Below is a small trained network, with its code and all its weights. Each question gives an input and a class and asks what happens when units are switched off, that is, made to give their printed mean instead of their output.

import numpy as np


def w(rows, s, z=0):
    codes = np.array(rows[::2]) - 128.0
    scale = np.full(codes.shape[1], s)
    scale[-1] = z or s
    return codes * scale


def norm(h):
    return h / np.sqrt((h * h).mean(-1, keepdims=True) + 1e-5)


def f(y):
    return np.maximum(y, 0)


def log_softmax(a):
    a = a - a.max(-1, keepdims=True)
    return a - np.log(np.exp(a).sum(-1, keepdims=True))


def net(x, mask):
    res = np.array(x, float).reshape(1, 5) / 4 @ E
    u = 0
    for l in range(2):
        y = f(norm(res) @ A[l][:, :-1].T + A[l][:, -1])
        res = res + np.where(mask[u : u + 13], y, B[l][:, -1]) @ B[l][:, :-1]
        u += 13
    return log_softmax(norm(res)[-1] @ U[:, :-1].T + U[:, -1])


A, B = {}, {}
E = w([
[113,126,108,67,173,170],'x0',
[165,182,122,175,98,139],'x1',
[2,189,146,78,133,145],'x2',
[126,145,73,58,102,122],'x3',
[133,147,190,66,82,103],'x4',
],0.0052)
A[0] = w([
[155,150,130,123,152,105,198],'L0N0',
[62,68,109,139,127,87,196],'L0N1',
[76,108,32,144,204,154,151],'L0N2',
[170,126,64,132,86,100,118],'L0N3',
[197,55,182,212,157,142,100],'L0N4',
[176,131,96,134,190,172,141],'L0N5',
[102,191,191,80,112,130,1],'L0N6',
[138,129,193,109,94,126,121],'L0N7',
[100,190,112,101,143,114,66],'L0N8',
[93,204,147,169,148,160,172],'L0N9',
[173,254,125,145,120,132,55],'L0N10',
[144,114,120,63,120,123,98],'L0N11',
[152,173,169,135,80,119,112],'L0N12',
],0.0073,0.0021)
B[0] = w([
[134,97,123,110,107,134,167],'L0N0',
[51,213,90,104,165,111,190],'L0N1',
[106,111,7,125,184,214,226],'L0N2',
[171,59,9,90,188,138,195],'L0N3',
[191,154,255,186,129,58,253],'L0N4',
[41,131,149,34,59,93,185],'L0N5',
[103,42,224,45,84,209,195],'L0N6',
[66,108,119,132,172,157,182],'L0N7',
[127,91,182,201,123,188,185],'L0N8',
[216,61,86,178,77,140,226],'L0N9',
[132,241,112,125,42,173,209],'L0N10',
[160,20,125,191,153,96,179],'L0N11',
[100,161,62,178,98,91,193],'L0N12',
],0.0072,0.0044)
A[1] = w([
[125,178,118,99,87,32,228],'L1N0',
[222,229,212,238,175,72,77],'L1N1',
[60,128,207,49,180,93,37],'L1N2',
[73,123,61,192,135,106,163],'L1N3',
[84,170,41,115,185,125,35],'L1N4',
[184,160,54,177,211,111,245],'L1N5',
[74,200,128,113,147,174,110],'L1N6',
[180,206,68,98,96,159,9],'L1N7',
[117,116,159,95,175,206,147],'L1N8',
[138,193,182,147,150,158,161],'L1N9',
[171,115,86,92,83,96,33],'L1N10',
[123,150,74,161,180,185,78],'L1N11',
[138,194,2,135,172,208,34],'L1N12',
],0.0081,0.0012)
B[1] = w([
[103,119,115,128,155,168,166],'L1N0',
[110,96,126,212,103,4,255],'L1N1',
[130,132,167,138,216,151,174],'L1N2',
[105,132,102,114,146,137,184],'L1N3',
[132,149,111,171,80,163,189],'L1N4',
[87,140,202,104,137,157,205],'L1N5',
[192,104,113,124,99,134,175],'L1N6',
[62,134,152,143,151,123,181],'L1N7',
[103,163,132,145,163,90,185],'L1N8',
[134,90,109,107,96,133,159],'L1N9',
[184,121,73,143,139,153,166],'L1N10',
[115,158,82,122,136,126,186],'L1N11',
[107,147,44,139,122,98,237],'L1N12',
],0.017,0.0065)
U = w([
[188,208,175,72,121,95,49],'0',
[192,166,171,87,124,133,1],'1',
[135,108,184,219,129,11,206],'2',
[73,186,2,145,149,172,188],'3',
[77,131,244,103,254,175,168],'4',
[118,159,210,98,32,221,125],'5',
[236,61,99,89,173,144,87],'6',
],0.0098,0.005)

Each question gives the input, the list of numbers given to net, and the class t.
The units are the neurons (one row each of A and B). Each row of codes is followed by its name. A weight is (code - 128) times the scale printed after its matrix; where a second scale follows, it is the last column's (A, B and U).
mask holds one flag per neuron, layer by layer. A switched-off neuron (its flag False) gives its mean, the last column of its row in B, instead of its output. The means were averaged over made-up inputs and are rounded, as every weight is.
A unit's drop is (log p(t) with every unit on - log p(t) with that unit switched off) / (log p(t) with every unit on - log p(t) with every unit switched off).
The circuit of an input: a set's keep is (log p(t) with only the set's units on - log p(t) with every unit switched off) / (log p(t) with every unit on - log p(t) with every unit switched off). Starting from the 12 units with the biggest drops (on a tie, the unit counted first), units are removed one at a time, each time the one whose removal leaves the highest keep (on an exact tie, the one counted first), for as long as the keep stays at least 0.8.
units of the circuit, in order: the units of the circuit, biggest drop first
unit that matters most: the unit with the biggest drop
top k neurons: the k neurons with the biggest drops, biggest first
k most important neurons of layer l: the k neurons of layer l with the biggest drops, biggest first
drop when u is switched off: that unit's drop, to one decimal
input [4,-5,-5,5,4], class 6: top neuron -> (L1N1)
input [-4,-8,-8,5,-2], class 6: top 4 neurons -> (L0N3 L1N1 L1N10 L0N5)
input [4,8,0,3,7], class 5: top 4 neurons -> (L0N6 L0N2 L1N1 L1N12)
input [-6,2,3,2,1], class 5: units of the circuit, in order -> (L1N1 L1N12)
input [-1,6,6,8,1], class 5: top 4 neurons -> (L0N6 L0N2 L1N1 L0N8)
input [3,4,5,1,2], class 5: top 3 neurons -> (L1N1 L0N6 L1N12)
input [7,1,-4,7,8], class 6: units of the circuit, in order -> (L1N1 L0N11 L1N12)
input [-1,2,2,0,3], class 5: units of the circuit, in order -> (L0N6 L1N1)
input [0,-1,-2,5,2], class 6: 3 most important neurons of layer 0 -> (L0N11 L0N2 L0N1)
input [-4,-5,-1,4,2], class 3: top 2 neurons -> (L0N4 L0N1)
input [-8,6,8,1,2], class 5: units of the circuit, in order -> (L0N6 L1N1 L1N12)
input [-8,-4,7,-3,-2], class 3: top 3 neurons -> (L0N4 L1N1 L0N9)
input [-2,-3,-1,4,7], class 4: units of the circuit, in order -> (L0N9 L1N1 L1N2)
input [7,-3,7,1,2], class 4: units of the circuit, in order -> (L1N2)
input [5,5,-1,4,7], class 5: units of the circuit, in order -> (L0N6 L1N1 L1N12)
input [5,8,4,-8,2], class 5: top 2 neurons -> (L0N6 L0N4)
input [3,1,-5,5,1], class 6: 2 most important neurons of layer 0 -> (L0N2 L0N11)
input [5,5,-6,2,8], class 3: top 3 neurons -> (L0N4 L0N12 L0N6)
input [8,-6,7,5,3], class 4: top 2 neurons -> (L1N2 L0N6)
input [-4,6,3,2,5], class 5: unit that matters most -> L0N6
input [0,5,2,-5,5], class 5: top 3 neurons -> (L0N6 L1N1 L0N4)
input [-1,-8,2,-7,-6], class 3: 2 most important neurons of layer 0 -> (L0N2 L0N1)
input [1,-5,-4,3,7], class 6: top 2 neurons -> (L1N1 L0N11)
input [2,2,-4,2,1], class 6: 2 most important neurons of layer 0 -> (L0N3 L0N5)
input [-4,6,4,2,3], class 5: top 2 neurons -> (L0N6 L1N1)
input [-8,4,8,0,4], class 5: top 2 neurons -> (L1N1 L0N6)
input [0,2,-3,5,5], class 3: units of the circuit, in order -> (L1N1)
input [-1,-6,-5,5,0], class 6: drop when L1N1 is switched off -> 0.4
input [6,3,3,-3,8], class 4: drop when L1N2 is switched off -> 0.1
input [2,-7,-5,4,4], class 6: drop when L1N12 is switched off -> 0.1
